Below is a small trained network, with its code and all its weights. Each question gives an input and a class and asks what happens when units are switched off, that is, made to give their printed mean instead of their output.

import numpy as np


def w(rows, s, z=0):
    codes = np.array(rows[::2]) - 128.0
    scale = np.full(codes.shape[1], s)
    scale[-1] = z or s
    return codes * scale


def f(y):
    return np.maximum(y, 0)


def log_softmax(a):
    a = a - a.max(-1, keepdims=True)
    return a - np.log(np.exp(a).sum(-1, keepdims=True))


def net(x, mask):
    res = np.array(x, float).reshape(1, 7) / 4 @ E
    y = f(res @ A[0][:, :-1].T + A[0][:, -1])
    res = res + np.where(mask, y, B[0][:, -1]) @ B[0][:, :-1]
    return log_softmax(res[-1] @ U[:, :-1].T + U[:, -1])


A, B = {}, {}
E = w([
[202,57,208,2,161,173,93,51,120],'x0',
[183,226,69,148,224,121,89,17,190],'x1',
[131,131,127,131,114,127,129,118,124],'x2',
[56,72,78,104,186,37,93,85,11],'x3',
[149,126,126,121,115,98,127,133,142],'x4',
[127,147,99,98,106,130,126,129,127],'x5',
[128,133,134,133,111,123,112,121,124],'x6',
],0.0074)
A[0] = w([
[147,111,192,150,82,153,141,128,142,166],'n0',
[223,139,215,70,129,203,101,71,158,138],'n1',
[107,94,173,110,105,207,127,129,124,108],'n2',
[151,106,149,150,132,137,169,185,111,187],'n3',
[99,64,174,100,56,142,161,216,72,234],'n4',
[56,175,105,195,133,120,113,178,138,219],'n5',
[143,21,152,11,148,127,100,63,103,161],'n6',
[58,51,64,125,186,14,108,67,10,183],'n7',
[181,164,164,154,86,221,149,174,220,254],'n8',
[146,112,110,114,129,64,114,210,103,170],'n9',
[173,72,201,8,148,158,82,74,140,152],'n10',
[180,240,72,179,223,113,93,2,180,191],'n11',
[134,154,135,158,200,79,81,92,132,111],'n12',
[161,139,160,110,122,175,149,117,123,149],'n13',
[208,77,213,9,137,173,84,69,103,161],'n14',
],0.0081,0.0055)
B[0] = w([
[125,142,123,90,66,136,163,105,121,177],'n0',
[123,75,63,137,175,175,150,96,210,220],'n1',
[163,131,123,89,124,90,200,106,128,165],'n2',
[101,109,123,129,64,155,109,132,96,177],'n3',
[53,42,153,118,90,85,183,166,99,247],'n4',
[95,146,114,158,83,118,111,206,139,212],'n5',
[146,90,214,157,170,107,109,94,57,227],'n6',
[83,165,65,96,158,3,75,121,104,254],'n7',
[166,131,176,171,59,216,201,178,136,251],'n8',
[90,104,126,132,124,125,113,180,140,172],'n9',
[101,77,168,133,174,164,112,27,149,230],'n10',
[213,247,117,147,175,169,79,117,150,254],'n11',
[113,184,132,93,80,150,101,61,119,168],'n12',
[145,105,116,123,125,123,156,126,166,165],'n13',
[159,62,147,56,165,133,153,56,142,243],'n14',
],0.016,0.012)
U = w([
[62,80,151,172,3,191,184,219,118,253],'0',
[119,9,167,78,71,172,255,84,117,28],'1',
[210,216,148,243,102,195,146,198,107,205],'2',
[167,91,116,129,174,233,135,69,226,54],'3',
[20,74,50,132,108,24,113,207,70,133],'4',
[69,11,171,89,190,42,131,92,32,78],'5',
[111,224,29,127,139,66,29,145,114,151],'6',
[149,134,118,74,213,90,37,20,90,89],'7',
],0.0052,0.0015)

Each question gives the input, the list of numbers given to net, and the class t.
The units are the neurons (one row each of A and B). Each row of codes is followed by its name. A weight is (code - 128) times the scale printed after its matrix; where a second scale follows, it is the last column's (A, B and U).
mask holds one flag per neuron, in row order. A switched-off neuron (its flag False) gives its mean, the last column of its row in B, instead of its output. The means were averaged over made-up inputs and are rounded, as every weight is.
A unit's drop is (log p(t) with every unit on - log p(t) with that unit switched off) / (log p(t) with every unit on - log p(t) with every unit switched off).
The circuit of an input: a set's keep is (log p(t) with only the set's units on - log p(t) with every unit switched off) / (log p(t) with every unit on - log p(t) with every unit switched off). Starting from the 12 units with the biggest drops (on a tie, the unit counted first), units are removed one at a time, each time the one whose removal leaves the highest keep (on an exact tie, the one counted first), for as long as the keep stays at least 0.8.
units of the circuit, in order: the units of the circuit, biggest drop first
k most important neurons: the k neurons with the biggest drops, biggest first
drop when u is switched off: that unit's drop, to one decimal
input [-1,-8,-1,0,-3,0,8], class 0: units of the circuit, in order -> n14
input [6,-1,5,2,7,-1,7], class 5: units of the circuit, in order -> n11, n8
input [0,0,5,4,6,6,0], class 4: units of the circuit, in order -> n14, n7
input [0,8,-7,0,-4,-8,5], class 2: units of the circuit, in order -> n11, n14
input [0,-6,3,7,5,-7,8], class 4: units of the circuit, in order -> n7, n14
input [0,7,0,-7,3,6,-5], class 2: units of the circuit, in order -> n8, n11
input [3,2,5,1,-1,-4,8], class 7: units of the circuit, in order -> n8, n4
input [7,1,-4,-1,-8,7,1], class 3: 2 most important neurons -> n4, n1
input [-5,1,3,-8,3,-2,2], class 2: units of the circuit, in order -> n4, n14
input [0,-1,-3,-5,-2,2,4], class 0: 2 most important neurons -> n14, n10
input [5,-6,3,2,-4,4,-4], class 5: 2 most important neurons -> n8, n6
input [6,1,-3,-3,-4,-7,6], class 3: 3 most important neurons -> n4, n1, n10
input [7,-2,1,1,-2,1,6], class 5: 3 most important neurons -> n8, n6, n11
input [5,1,-2,6,-2,-2,2], class 7: units of the circuit, in order -> n4
input [-4,-1,2,8,4,-7,-2], class 4: drop when n11 is switched off -> 0.2
input [-4,2,-1,1,-5,7,-4], class 6: drop when n8 is switched off -> 0.5
input [-1,1,-3,-2,-6,7,4], class 2: drop when n4 is switched off -> 0.3
input [-1,-3,0,-3,5,-7,-2], class 0: drop when n14 is switched off -> 0.1
